Below are the code and all the weights of a small trained network. Each question names an input and a class and asks about switching units off, where a switched-off unit gives its printed mean instead of its output.

import numpy as np


def w(rows, s, z=0):
    codes = np.array(rows[::2]) - 128.0
    scale = np.full(codes.shape[1], s)
    scale[-1] = z or s
    return codes * scale


def f(y):
    return np.maximum(y, 0)


def log_softmax(a):
    a = a - a.max(-1, keepdims=True)
    return a - np.log(np.exp(a).sum(-1, keepdims=True))


def net(x, mask):
    res = np.array(x, float).reshape(1, 5) / 4 @ E
    y = f(res @ A[0][:, :-1].T + A[0][:, -1])
    res = res + np.where(mask, y, B[0][:, -1]) @ B[0][:, :-1]
    return log_softmax(res[-1] @ U[:, :-1].T + U[:, -1])


A, B = {}, {}
E = w([
[130,143,181,53,73,109],'x0',
[8,164,165,159,139,99],'x1',
[121,221,92,143,113,139],'x2',
[172,116,201,188,127,92],'x3',
[142,177,151,169,104,211],'x4',
],0.013)
A[0] = w([
[71,186,128,189,148,165,255],'N1',
[72,146,88,95,147,69,203],'N2',
[159,116,124,8,69,138,226],'N3',
[175,159,88,176,121,171,201],'N4',
[166,71,159,162,170,81,211],'N5',
[125,140,251,126,90,115,208],'N6',
],0.011,0.0061)
B[0] = w([
[66,186,129,189,104,166,247],'N1',
[55,155,86,120,165,63,220],'N2',
[180,146,98,2,128,116,242],'N3',
[189,162,79,172,141,186,204],'N4',
[168,55,151,172,170,69,239],'N5',
[127,143,255,118,63,116,246],'N6',
],0.01,0.012)
U = w([
[124,204,69,192,124,251,169],'0',
[32,198,81,143,141,90,181],'1',
[113,74,67,131,182,80,76],'2',
[149,79,43,34,169,145,194],'3',
[169,191,161,62,65,109,128],'4',
[96,136,177,161,83,200,2],'5',
[227,86,94,185,167,119,185],'6',
[98,80,195,184,137,87,81],'7',
],0.011,0.0024)

Each question gives the input, the list of numbers given to net, and the class t.
The units are the neurons (one row each of A and B). Each row of codes is followed by its name. A weight is (code - 128) times the scale printed after its matrix; where a second scale follows, it is the last column's (A, B and U).
mask holds one flag per neuron, in row order. A switched-off neuron (its flag False) gives its mean, the last column of its row in B, instead of its output. The means were averaged over made-up inputs and are rounded, as every weight is.
A unit's drop is (log p(t) with every unit on - log p(t) with that unit switched off) / (log p(t) with every unit on - log p(t) with every unit switched off).
The circuit of an input: a set's keep is (log p(t) with only the set's units on - log p(t) with every unit switched off) / (log p(t) with every unit on - log p(t) with every unit switched off). Starting from all 6 units, units are removed one at a time, each time the one whose removal leaves the highest keep (on an exact tie, the one counted first), for as long as the keep stays at least 0.8.
circuit, biggest first: the units of the circuit, biggest drop first
most important unit: the unit with the biggest drop
k most important neurons: the k neurons with the biggest drops, biggest first
drop of u: that unit's drop, to one decimal
input [4,-4,6,1,5], class 0: most important unit	N4
input [3,7,-8,-3,-8], class 2: circuit, biggest first	[N1; N2; N5]
input [-1,-4,5,-4,-2], class 3: 3 most important neurons	[N1; N6; N3]
input [2,-5,4,6,-1], class 6: circuit, biggest first	[N4; N1]
input [6,-1,-6,-6,3], class 3: 2 most important neurons	[N3; N1]
input [6,5,1,1,5], class 5: circuit, biggest first	[N1; N3; N6]
input [-5,4,-7,-5,4], class 0: circuit, biggest first	[N6; N1]
input [2,-1,-2,-7,3], class 3: circuit, biggest first	[N6; N3]
input [-6,0,3,4,0], class 0: circuit, biggest first	[N1; N4]
input [3,0,4,-6,0], class 3: circuit, biggest first	[N3; N6]
input [8,7,5,8,-6], class 7: 4 most important neurons	[N3; N6; N2; N4]
input [0,-3,0,-1,0], class 3: circuit, biggest first	[N6; N1]
input [6,-3,5,-8,5], class 3: circuit, biggest first	[N3; N6]
input [-4,5,1,5,3], class 0: circuit, biggest first	[N1]
input [-2,-6,6,-1,-3], class 3: circuit, biggest first	[N1; N6]
input [5,6,-1,-1,6], class 5: 3 most important neurons	[N6; N1; N3]
input [3,2,1,1,4], class 5: 2 most important neurons	[N3; N6]
input [1,-7,7,5,3], class 0: 2 most important neurons	[N4; N5]
input [5,-5,2,-4,3], class 3: 3 most important neurons	[N6; N3; N1]
input [0,-2,1,8,5], class 5: 4 most important neurons	[N6; N3; N4; N2]
input [5,-8,2,-4,-3], class 3: drop of N6	0.2
input [2,2,6,6,1], class 5: drop of N6	0.4
input [-7,0,1,-2,-3], class 0: drop of N3	0.4
